array([[120, 135, 157,  99],
       [136, 115, 118, 109],
       [146, 113, 129, 109]]) → 113

array([[146, 104, 156, 119, 101, 143, 139],
       [134, 114, 136, 130, 155, 141, 101],
       [138, 119, 155, 150, 154, 105, 122]]) → 154

array([[132, 144, 108, 105, 127, 104],
       [150, 112, 101, 125, 123, 145],
       [124, 126, 101, 114, 149, 123]]) → 114

array([[141, 128, 109, 108, 145],
       [152, 138, 147, 116, 151],
       [132, 157, 112, 138, 146]]) → 112

array([[144, 137, 112, 131, 135],
       [132, 130, 130, 113, 112],
       [138, 115, 153, 128, 119]]) → 153

array([[131, 120, 149, 126, 113, 112, 138],
       [142, 133, 128, 111, 117, 142, 130],
       [124, 127, 149, 124, 133, 152, 121]]) → 133
---
[148 113 119 151 109 108] ==> 119
[101 140 150 106 100 138 102] ==> 150
[121 134 151 101] ==> 151
[103 117 125 116 132 145] ==> 125
[129 138 115 113 148 119 103] ==> 115
[147 132 133 137 134 149] ==> 133
[117 152 110 115] ==> 110
[156 131 142 135 138] ==> 142
---
[[126 124 148 139]
 [157 157 129 111]
 [135 136 114 117]] --> 139

[[119 106 100 127  98 108 106]
 [100 134 152 133 120 144 155]
 [106 153 148 133 147 123 119]] --> 106

[[135 135 138 102]
 [142 105 122 117]
 [150 124 108 142]] --> 102

[[122 122 133 127]
 [129 107 147 109]
 [125 106 142 113]] --> 127

[[122 122 155 132]
 [144 115 134 144]
 [113 126 121 116]] --> 132

[[129 152 146 127 133 130]
 [121 152 138 130 141 132]
 [128 144 139 128 134 132]] --> 130

[[114 138 124 133]
 [139 110 137 119]
 [129 103 136 119]] --> 133

[[125 109 133 125 125 105]
 [125 121 126 124 126 116]
 [124 131 126 120 133 130]] --> 105

[[130 130 123 124 131]
 [118 108 118 141 120]
 [149 151 147 110 141]] --> 131

[[126 111 107 107 121 129 113]
 [119 121 124 146 146 119 150]
 [128 129 129 114 108 138 106]] --> 113
---
[[129 117 142 146 115 141 115]
 [133 142 128 125 130 124 157]
 [123 141 130 128 143 103 137]]
130

[[128 114 145 115 142 122]
 [124 122 146 145 109 130]
 [136 118 108 147 124 106]]
145

[[133 112 134 133 113 106 122]
 [124 112 137 138 120 122 129]
 [125 117 130 133 119 120 130]]
120

[[124 139 133 120 131]
 [123 126 130 126 126]
 [119 115 142 131 152]]
130

[[142 136 131 133]
 [117 124 124 127]
 [120 135 151 138]]
124

[[153 116 149 114]
 [103 134 103 119]
 [108 112 110 136]]
134

[[123 102 122 141 135 121 134]
 [144 122 138 135 119 119 136]
 [139 145 134 154 132 124 138]]
119

[[127 134 128 118 144]
 [117 106 121 137 122]
 [142 121 107 146 144]]
121

[[127 130 133 125 129 130 129]
 [117 138 146 123 137 140 135]
 [116 129 140 140 152 119 144]]
137

[[131 146 112 138 118 149 123]
 [144 132 138 139 113 133 135]
 [139 140 121 141 112 149 122]]
113
---
103,153,115,133,123,117,134 out 123

113,120,138,116,135,129
110,117,136,110,130,127
107,131,129,137,138,125
out 137

131,141,137,117,158,126,120 out 158

148,119,133,152,156 out 133

104,124,120,134,131,131
126,131,125,128,127,126
out 128

135,108,149,121,126,120,103 out 126
---
[[132 130 115 133 157]
 [114 129 130 116 146]
 [147 124 124 144 121]] => 147

[153 111 144 136 124 100] => 144

[110 103 154 113] => 113

[[120 154 121 134]
 [131 151 100  98]
 [146 117 101 124]] => 151

[133 157 126 139 156] => 156

[106 124 134 151] => 134

[157 122 112 116 110] => 122

[117 139 106 122] => 122

[155 102 128 107] => 128

[119 157 133 140] => 140
---
Q:
[[133 123 129 130]
 [106 150 122 112]]
A: 133, 112

Q:
[[113 110 119 146]
 [146 154 138 100]
 [138 135 131 118]]
A: 113, 118

Q: [119 133 120 131 104]
A: 119, 104

Q: [139 107 123 145]
A: 139, 145

Q: [122 100 107 148]
A: 122, 148

Q: [116 139 126 100]
A: 116, 100

Q:
[[117 124 137 131 117]
 [152 126 119 136 116]]
A: 117, 116

Q: [120 138 106 146]
A: 120, 146

Q: [104 120 153 131 122]
A: 104, 122
---
[[149 140 129 113 128]
 [138 131 133 129 130]] result: 113

[109 119 102 125 142] result: 125

[104 131 144 145 111] result: 145

[130 119 119 147 106] result: 147

[111 103 124 132 127] result: 132

[[131 122 135 130 140]
 [126 128 121 127 127]
 [128 133 156 127 114]] result: 130
---
Input: [126 112 156 121 113]
Output: 156
Input: [128 143 118 153 119]
Output: 118
Input: [116 131 124 133 155]
Output: 124
Input: [110 135 130 150 112]
Output: 130
Input: [133 155 125 124 137]
Output: 125
Input: [113 126 128 133 152]
Output: 128
Input: [116 156  99 135 108]
Output: 99
---
Input:
[[124 144 112 123 153 123 117]
 [155 125 114 150 122 106 130]]
Output: 117

Input:
[[109 131 115 116 125 144]
 [152 152 126 146 128 127]
 [107 152 121 131 118 127]]
Output: 144

Input:
[[139 137 142 118 108 106 136]
 [132 102 132 121 134 141 120]]
Output: 136

Input:
[[128 112 123 134 149]
 [101 146 130 125 108]
 [120 108 110 130 134]]
Output: 149

Input: [117 137  99 136]
Output: 136

Input: [116 139 105 142]
Output: 142

Input: [135 133 100 153 143 106]
Output: 106

Input:
[[134 119 122 132 132 124 143]
 [123  99 150 136 109 102 113]]
Output: 143
---
[150 147 129 148 100 119] out 119

[[104 149 139 108 154]
 [128 128 105 125 123]
 [114 132 140 122 128]] out 105

[[146 129 119 111 130 122]
 [137 133 127 113 127 138]
 [136 137 128 106 131 120]] out 111

[[157 122 140 109 136 122 107]
 [124 138 124 153 116 148 153]] out 109

[122 106 147 149 120 112] out 112

[130 155 132 146 143 118 131] out 130
---
132,108,132,117,110
115,148,105,120,146
Out: 105

123,143,118,126,156,131,129 Out: 156

134,119,104,106 Out: 119

112,150,108,133,110 Out: 108

154,149,151,128,133,131
131,133,133,126,128,129
Out: 126

113,136,114,115,121
127,105,104,119,129
112,128,156,126,106
Out: 156

141,130,127,104
154,128,125,117
Out: 128

104,136,151,131,104 Out: 151
---
[[136 111 128 141 138 143]
 [112 131 130 116 117 105]
 [113 114 125 126 120 131]] 120

[[118 135 121 136 126]
 [116 124 147 136 136]
 [120 107 145 142 138]] 142

[[138 122 120 123 112 128]
 [152 125 119 112 115 129]
 [135 115 137 137 128 133]] 128

[[117 146 140 129 152]
 [137 128 127 133 144]
 [130 127 140 132 129]] 132

[[117 105 132 105 124 141]
 [128 132 129 128 127 124]
 [123 134 138 141 110 121]] 110

[[122 113 127 143 137 101 121]
 [123 117 129 134 134 114 125]
 [115 118 136 116 129 132 131]] 132

[[123 121 134 148]
 [128 125 113 127]
 [127 146 138 106]] 138

[[133 125 125 134 133 133 125]
 [119 154 154 117 119 119 156]
 [145 113 113 145 144 143 113]] 143
---
[[129, 136, 115, 120, 114, 141],
 [123, 126, 110, 113, 112, 146],
 [117, 102, 141, 132, 147, 116]] -> 147, 102

[118, 145, 150, 101] -> 150, 101

[145, 116, 155, 138, 124, 151] -> 155, 116

[[116, 125, 112, 120, 136],
 [143, 138, 144, 151, 120],
 [103, 121, 100, 109, 148]] -> 151, 100

[120, 133, 147, 156, 141, 152, 127] -> 156, 120

[[129, 126, 126, 127, 126],
 [135, 107, 127, 102, 130],
 [126, 128, 130, 129, 131]] -> 135, 102

[[115, 130, 124, 101],
 [133, 123, 126, 147],
 [118, 132, 125, 99]] -> 147, 99

[109, 134, 139, 106, 103] -> 139, 103
---
[[124 128 121 126 124 140 133]
 [112 102 126 131 124 125 129]
 [129 144 125 131 118 142 125]] ⇒ 112

[[122 116 121 135 105 126 132]
 [137 121 139 137 115 120 122]
 [125 123 122 135 106 132 137]] ⇒ 137

[[137 108 127 113]
 [120 154 133 139]
 [128 141 133 127]] ⇒ 120

[[132 108 131 140 129]
 [ 99 137 112 118 131]
 [119 147 116 107 142]] ⇒ 99

[[128 119 127 128]
 [128 134 127 102]
 [124 119 127 141]] ⇒ 128

[[131 135 143 115 106]
 [139 134 143 113 109]
 [139 134 143 112 110]] ⇒ 139
---
[[105 154 135 135 140 119]
 [126 116 152 133 120 108]
 [108 143 146 145 120 105]] | 146

[[120 142 123 117]
 [100 156 131 157]
 [110 154 148 145]] | 148

[[106 107 125 116 110]
 [102 120 134  99 122]
 [101 111 107 148 115]] | 107

[[105 126 105 115 146 122]
 [102 127 104 114 147 122]
 [137 140 138 147 125 118]] | 138

[[120 140 139 131 105 137 146]
 [112 118 113 113 137 110 129]
 [ 99 130 136 128 119 125 112]] | 136

[[121 138 106 151]
 [141 115 133 122]
 [137 105 151 113]] | 151
